Below is a small trained network, with its code and all its weights. Each question gives an input and a target symbol and asks what happens when units are switched off, that is, made to give their printed mean instead of their output.

import numpy as np


def w(rows, s, z=0):
    codes = np.array(rows[::2]) - 128.0
    scale = np.full(codes.shape[1], s)
    scale[-1] = z or s
    return codes * scale


def f(y):
    return y / 2 * (1 + np.tanh(0.7978845608 * (y + 0.044715 * y**3)))


def softmax(a):
    e = np.exp(a - a.max(-1, keepdims=True))
    return e / e.sum(-1, keepdims=True)


def log_softmax(a):
    a = a - a.max(-1, keepdims=True)
    return a - np.log(np.exp(a).sum(-1, keepdims=True))


def net(x, mask):
    ids = ['ΓΞαβδεηθλμτω'.index(c) for c in x.split()]
    T = len(ids)
    res = E[ids] + P[:T]
    r = res
    for j in range(2):
        rows = slice(4 * j, 4 * j + 4)
        q, k, v = (r @ M[0][rows].T for M in (Q, K, V))
        z = softmax(np.where(np.tri(T) > 0, q @ k.T / 4**0.5, -1e9)) @ v
        o = O[0][rows]
        res = res + np.where(mask[j], z, o[:, -1]) @ o[:, :-1]
    y = f(res @ A[0][:, :-1].T + A[0][:, -1])
    res = res + np.where(mask[2:6], y, B[0][:, -1]) @ B[0][:, :-1]
    return log_softmax(res[-1] @ U[:, :-1].T + U[:, -1])


Q, K, V, O, A, B = {}, {}, {}, {}, {}, {}
E = w([
[199,157,104,146],'Γ',
[210,144,112,128],'Ξ',
[105,115,196,120],'α',
[72,118,198,156],'β',
[128,172,104,187],'δ',
[248,127,95,101],'ε',
[172,114,149,115],'η',
[128,243,115,131],'θ',
[85,151,169,162],'λ',
[170,126,131,153],'μ',
[212,187,79,144],'τ',
[204,113,128,120],'ω',
],0.017)
P = w([
[255,13,171,199],'0',
[99,239,92,196],'1',
[116,228,110,191],'2',
[156,208,126,173],'3',
[139,206,217,77],'4',
[167,206,181,79],'5',
[132,209,169,92],'6',
[174,198,158,70],'7',
[122,220,176,91],'8',
[119,210,183,81],'9',
[118,233,168,81],'10',
],0.0097)
Q[0] = w([
[148,158,106,107],'H1',
[198,221,224,164],'H1',
[94,7,35,55],'H1',
[97,111,119,168],'H1',
[139,97,163,108],'H2',
[166,121,131,235],'H2',
[117,123,153,162],'H2',
[155,166,159,148],'H2',
],0.015)
K[0] = w([
[123,137,143,192],'H1',
[195,2,142,202],'H1',
[66,188,47,60],'H1',
[136,187,53,122],'H1',
[75,94,121,93],'H2',
[164,67,219,143],'H2',
[127,114,92,165],'H2',
[147,145,103,43],'H2',
],0.012)
V[0] = w([
[68,168,208,241],'H1',
[115,167,106,180],'H1',
[172,241,47,255],'H1',
[213,231,15,168],'H1',
[78,185,232,228],'H2',
[81,193,137,17],'H2',
[102,176,61,223],'H2',
[106,112,37,152],'H2',
],0.0087)
O[0] = w([
[116,130,66,246,109],'H1',
[118,126,117,126,126],'H1',
[100,84,63,102,253],'H1',
[124,98,103,76,254],'H1',
[183,140,76,184,154],'H2',
[143,62,155,163,79],'H2',
[162,95,75,111,159],'H2',
[128,89,121,113,89],'H2',
],0.013,0.009)
A[0] = w([
[125,246,130,108,255],'N1',
[182,213,251,149,45],'N2',
[218,144,120,108,219],'N3',
[102,130,130,1,65],'N4',
],0.01,0.0061)
B[0] = w([
[160,25,214,126,223],'N1',
[154,158,2,54,179],'N2',
[18,117,155,170,217],'N3',
[90,202,127,194,250],'N4',
],0.0089,0.017)
U = w([
[127,105,115,128,254],'Γ',
[187,181,102,166,120],'Ξ',
[146,44,46,121,159],'α',
[131,96,131,199,143],'β',
[110,195,55,109,42],'δ',
[204,102,102,32,135],'ε',
[143,47,86,122,152],'η',
[130,2,164,147,223],'θ',
[169,123,133,101,213],'λ',
[209,194,89,98,47],'μ',
[150,202,159,133,35],'τ',
[113,95,158,162,134],'ω',
],0.0084,0.0046)

Each question gives the input, a string of symbols that net reads in full, and the target symbol t.
The units are the heads (4 rows each of Q, K, V and O) and the neurons (one row each of A and B). Each row of codes is followed by its name. A weight is (code - 128) times the scale printed after its matrix; where a second scale follows, it is the last column's (O, A, B and U).
mask holds one flag per unit, heads first, then neurons. A switched-off unit (its flag False) gives its mean, the last column of its rows in O or B, instead of its output. The means were averaged over made-up inputs and are rounded, as every weight is.
A unit's drop is (log p(t) with every unit on - log p(t) with that unit switched off) / (log p(t) with every unit on - log p(t) with every unit switched off).
The circuit of an input: a set's keep is (log p(t) with only the set's units on - log p(t) with every unit switched off) / (log p(t) with every unit on - log p(t) with every unit switched off). Starting from all 6 units, units are removed one at a time, each time the one whose removal leaves the highest keep (on an exact tie, the one counted first), for as long as the keep stays at least 0.8.
units of the circuit, in order: the units of the circuit, biggest drop first
top k neurons: the k neurons with the biggest drops, biggest first
heads that matter: for each layer, one digit per head in row order, 1 if its drop is at least 0.15 and else 0, layers parted by /
input θ Γ Ξ μ, target α: units of the circuit, in order	[H1 N4]
input ε τ τ β, target τ: units of the circuit, in order	[N4 H1 H2]
input μ δ μ ω λ, target θ: top 2 neurons	[N4 N2]
input δ η τ δ θ η θ β, target α: units of the circuit, in order	[H1 N4 H2]
input τ λ τ η τ η λ τ η β β, target δ: units of the circuit, in order	[H1 N1]
input β τ α, target Ξ: units of the circuit, in order	[H1 N2]
input η β λ, target ε: top 3 neurons	[N2 N1 N4]
input β θ β η τ β β θ Ξ η, target Ξ: units of the circuit, in order	[H1]
input ε Γ η μ δ τ τ τ μ τ α, target τ: heads that matter	10
input μ μ θ τ μ, target θ: units of the circuit, in order	[N4 N2]
input η β Ξ ε, target ε: units of the circuit, in order	[H1 N2 N4]
input α β τ β η ω, target μ: units of the circuit, in order	[N2 H1]
input η δ η ω, target ε: heads that matter	11
input τ λ τ η τ Γ, target δ: units of the circuit, in order	[H1 N1 N4]
input μ η ε θ Γ μ β τ ω, target θ: top 3 neurons	[N4 N2 N3]
input μ η Ξ, target θ: top 2 neurons	[N1 N4]
input δ τ τ δ τ τ η θ η τ α, target α: top 2 neurons	[N4 N1]
input λ τ λ β δ η τ μ η τ β, target β: units of the circuit, in order	[H1]
input μ τ β, target θ: heads that matter	11
input η τ ω τ β, target ε: top neuron	[N2]
input η β τ τ τ μ Γ, target ε: units of the circuit, in order	[N2 H1 N4]
input η η β μ θ τ θ, target ε: units of the circuit, in order	[N2 H1 N1]
input τ ω δ τ δ η λ, target δ: heads that matter	10
input μ ω τ, target θ: top 2 neurons	[N1 N4]
input η τ Ξ, target ε: top 2 neurons	[N2 N1]
input ε τ τ, target τ: top 2 neurons	[N4 N1]
input μ δ Γ Γ τ, target θ: top 3 neurons	[N4 N1 N2]
